Below are the code and all the weights of a small trained network. Each question names an input and a class and asks about switching units off, where a switched-off unit gives its printed mean instead of its output.

import numpy as np


def w(rows, s, z=0):
    codes = np.array(rows[::2]) - 128.0
    scale = np.full(codes.shape[1], s)
    scale[-1] = z or s
    return codes * scale


def f(y):
    return np.maximum(y, 0)


def log_softmax(a):
    a = a - a.max(-1, keepdims=True)
    return a - np.log(np.exp(a).sum(-1, keepdims=True))


def net(x, mask):
    res = np.array(x, float).reshape(1, 7) / 4 @ E
    y = f(res @ A[0][:, :-1].T + A[0][:, -1])
    res = res + np.where(mask, y, B[0][:, -1]) @ B[0][:, :-1]
    return log_softmax(res[-1] @ U[:, :-1].T + U[:, -1])


A, B = {}, {}
E = w([
[196,155,131,205,136,116,37,238,108,142],'x0',
[140,104,76,222,186,135,104,58,196,180],'x1',
[111,112,113,146,126,158,142,148,123,138],'x2',
[158,71,45,124,124,51,115,89,2,157],'x3',
[125,128,125,123,128,129,122,128,129,129],'x4',
[80,143,138,234,21,125,81,93,109,57],'x5',
[103,119,126,108,136,120,97,132,132,123],'x6',
],0.011)
A[0] = w([
[107,110,133,102,103,129,172,78,119,117,8],'N1',
[128,76,110,132,159,108,131,115,57,123,182],'N2',
[115,136,176,118,122,152,121,148,179,100,189],'N3',
[121,155,140,75,99,115,152,184,97,155,73],'N4',
[136,105,80,176,181,136,89,50,198,150,80],'N5',
[105,135,158,91,54,107,156,189,89,94,57],'N6',
[187,165,138,175,153,127,50,230,113,129,43],'N7',
[152,158,138,136,114,154,141,143,152,128,186],'N8',
[143,167,106,86,178,161,151,159,128,154,125],'N9',
[156,131,87,136,121,111,97,143,72,159,115],'N10',
[128,124,116,103,139,136,133,125,135,136,96],'N11',
[138,140,131,126,87,155,123,148,163,148,186],'N12',
[138,141,137,83,96,150,135,172,88,89,134],'N13',
[68,101,117,89,116,137,148,34,149,115,36],'N14',
[113,139,146,136,124,146,153,95,120,119,65],'N15',
[95,123,126,164,95,92,123,109,86,131,143],'N16',
[135,121,160,63,56,166,128,168,80,100,92],'N17',
[83,133,129,96,125,160,182,79,126,118,24],'N18',
[161,121,122,65,254,117,165,169,131,153,114],'N19',
[95,145,137,95,129,130,173,103,143,112,70],'N20',
[135,137,158,125,93,118,123,103,128,141,49],'N21',
[118,127,114,130,116,105,129,121,87,169,160],'N22',
[104,142,83,114,110,145,159,88,128,165,81],'N23',
[78,147,140,181,54,135,90,99,127,99,120],'N24',
[126,107,102,213,216,124,99,75,168,149,64],'N25',
[144,153,161,143,128,149,108,187,182,128,160],'N26',
[136,137,115,126,92,149,148,142,175,120,177],'N27',
[149,77,126,101,202,124,148,159,148,137,119],'N28',
[81,175,141,131,124,113,141,148,221,119,131],'N29',
[114,115,162,130,113,161,145,154,235,106,177],'N30',
[141,126,114,79,110,145,101,137,116,135,105],'N31',
[136,85,82,129,106,110,127,118,93,135,196],'N32',
[115,156,136,140,124,131,122,120,199,154,128],'N33',
[94,123,121,180,28,133,83,91,132,81,112],'N34',
[152,116,66,129,151,126,110,73,5,142,141],'N35',
[133,137,138,71,107,129,137,160,102,119,99],'N36',
[155,97,138,116,153,127,124,134,140,139,83],'N37',
[156,134,131,163,141,118,77,181,117,123,2],'N38',
[135,126,94,102,175,118,149,142,120,172,109],'N39',
],0.013,0.0023)
B[0] = w([
[121,72,121,122,89,101,163,161,156,125,176],'N1',
[142,135,148,61,168,141,89,113,127,104,190],'N2',
[144,147,129,70,169,145,96,110,95,111,194],'N3',
[120,140,109,183,177,108,142,111,112,149,190],'N4',
[104,148,103,217,211,77,185,136,73,141,201],'N5',
[113,145,94,196,210,111,158,123,114,148,210],'N6',
[102,6,118,91,36,88,195,155,172,141,249],'N7',
[121,122,123,96,145,147,105,116,119,128,165],'N8',
[141,166,139,165,70,154,100,109,149,120,187],'N9',
[117,87,137,56,148,105,134,127,139,109,193],'N10',
[114,130,154,142,111,138,125,130,148,127,146],'N11',
[137,136,132,95,143,120,111,123,131,132,162],'N12',
[117,155,137,167,169,79,172,113,106,137,195],'N13',
[128,37,125,95,79,108,179,177,158,144,207],'N14',
[124,115,130,118,103,118,113,142,136,139,152],'N15',
[146,156,149,121,110,179,83,118,136,130,183],'N16',
[113,147,122,188,194,76,149,120,94,137,210],'N17',
[127,52,116,104,74,87,162,132,143,123,187],'N18',
[148,174,132,203,47,206,71,132,161,132,229],'N19',
[127,82,119,109,105,108,138,162,125,138,175],'N20',
[100,117,128,142,124,146,112,141,130,134,142],'N21',
[138,130,126,81,149,159,118,118,110,113,167],'N22',
[111,94,124,118,118,86,125,161,135,130,165],'N23',
[157,183,145,185,59,189,96,123,163,144,212],'N24',
[100,158,120,203,207,65,187,129,90,149,200],'N25',
[129,103,132,50,158,114,117,121,113,99,202],'N26',
[117,134,136,103,145,138,103,121,128,118,163],'N27',
[156,157,134,171,74,163,109,111,141,144,186],'N28',
[140,125,128,61,161,159,104,99,104,95,198],'N29',
[138,158,141,36,176,133,80,116,111,100,214],'N30',
[128,144,125,142,144,134,135,132,123,121,154],'N31',
[134,154,139,69,156,136,90,118,122,100,184],'N32',
[122,144,132,88,161,119,118,113,100,123,174],'N33',
[166,184,133,201,48,198,84,121,164,149,225],'N34',
[123,158,144,9,190,156,89,105,109,91,226],'N35',
[109,137,116,170,166,121,150,135,111,145,181],'N36',
[113,146,126,145,100,147,115,135,137,121,151],'N37',
[124,63,114,106,81,115,177,165,148,134,191],'N38',
[142,152,148,144,82,154,102,116,138,129,175],'N39',
],0.017,0.019)
U = w([
[143,124,162,47,184,161,79,93,112,79,160],'0',
[177,165,155,220,60,209,86,117,183,162,188],'1',
[90,142,93,225,209,83,185,118,87,170,153],'2',
[114,5,118,104,73,105,179,177,183,140,1],'3',
],0.011,0.00085)

Each question gives the input, the list of numbers given to net, and the class t.
The units are the neurons (one row each of A and B). Each row of codes is followed by its name. A weight is (code - 128) times the scale printed after its matrix; where a second scale follows, it is the last column's (A, B and U).
mask holds one flag per neuron, in row order. A switched-off neuron (its flag False) gives its mean, the last column of its row in B, instead of its output. The means were averaged over made-up inputs and are rounded, as every weight is.
A unit's drop is (log p(t) with every unit on - log p(t) with that unit switched off) / (log p(t) with every unit on - log p(t) with every unit switched off).
The circuit of an input: a set's keep is (log p(t) with only the set's units on - log p(t) with every unit switched off) / (log p(t) with every unit on - log p(t) with every unit switched off). Starting from the 12 units with the biggest drops (on a tie, the unit counted first), units are removed one at a time, each time the one whose removal leaves the highest keep (on an exact tie, the one counted first), for as long as the keep stays at least 0.8.
units of the circuit, in order: the units of the circuit, biggest drop first
k most important neurons: the k neurons with the biggest drops, biggest first
drop when u is switched off: that unit's drop, to one decimal
input [-4,4,5,-2,6,-4,-8], class 1: units of the circuit, in order : [N19]
input [-8,-5,-8,-7,4,6,7], class 3: 3 most important neurons : [N14 N18 N1]
input [6,-5,7,2,0,1,-4], class 3: 4 most important neurons : [N7 N5 N25 N38]
input [-8,-7,5,-5,-4,-2,-3], class 3: 2 most important neurons : [N18 N14]
input [-5,1,6,-3,-2,6,7], class 1: 3 most important neurons : [N34 N24 N7]
input [-6,-2,-3,5,-4,3,6], class 3: 3 most important neurons : [N14 N1 N30]
input [7,8,4,-6,0,7,-5], class 2: 3 most important neurons : [N25 N5 N19]
input [6,2,5,-6,-5,4,0], class 0: 3 most important neurons : [N30 N14 N3]
input [8,-8,-8,-3,0,5,1], class 2: 4 most important neurons : [N6 N17 N13 N14]
input [-6,-6,-5,5,-7,-4,-5], class 2: 3 most important neurons : [N7 N17 N4]
input [7,6,0,-7,-5,3,2], class 0: 3 most important neurons : [N30 N29 N14]
input [4,6,3,5,-8,-1,2], class 2: 4 most important neurons : [N25 N5 N30 N29]
input [-1,6,-7,1,8,4,2], class 2: 2 most important neurons : [N5 N25]
input [8,-6,0,2,6,-4,8], class 3: units of the circuit, in order : [N7]
input [6,6,-8,-4,7,-4,1], class 2: 3 most important neurons : [N25 N5 N14]
input [7,-6,2,2,-6,-5,6], class 3: 2 most important neurons : [N7 N5]
input [-5,-6,1,4,8,7,7], class 1: 2 most important neurons : [N34 N24]
input [-7,-1,1,3,2,-8,0], class 1: drop when N19 is switched off : 1.1
input [0,6,2,-2,-2,4,2], class 2: drop when N25 is switched off : 0.8
input [1,1,3,4,8,7,-3], class 1: units of the circuit, in order : [N34]
input [-8,6,-7,-6,4,-3,8], class 3: drop when N14 is switched off : 2.1
input [3,2,-6,-2,6,5,5], class 1: drop when N27 is switched off : 0.0
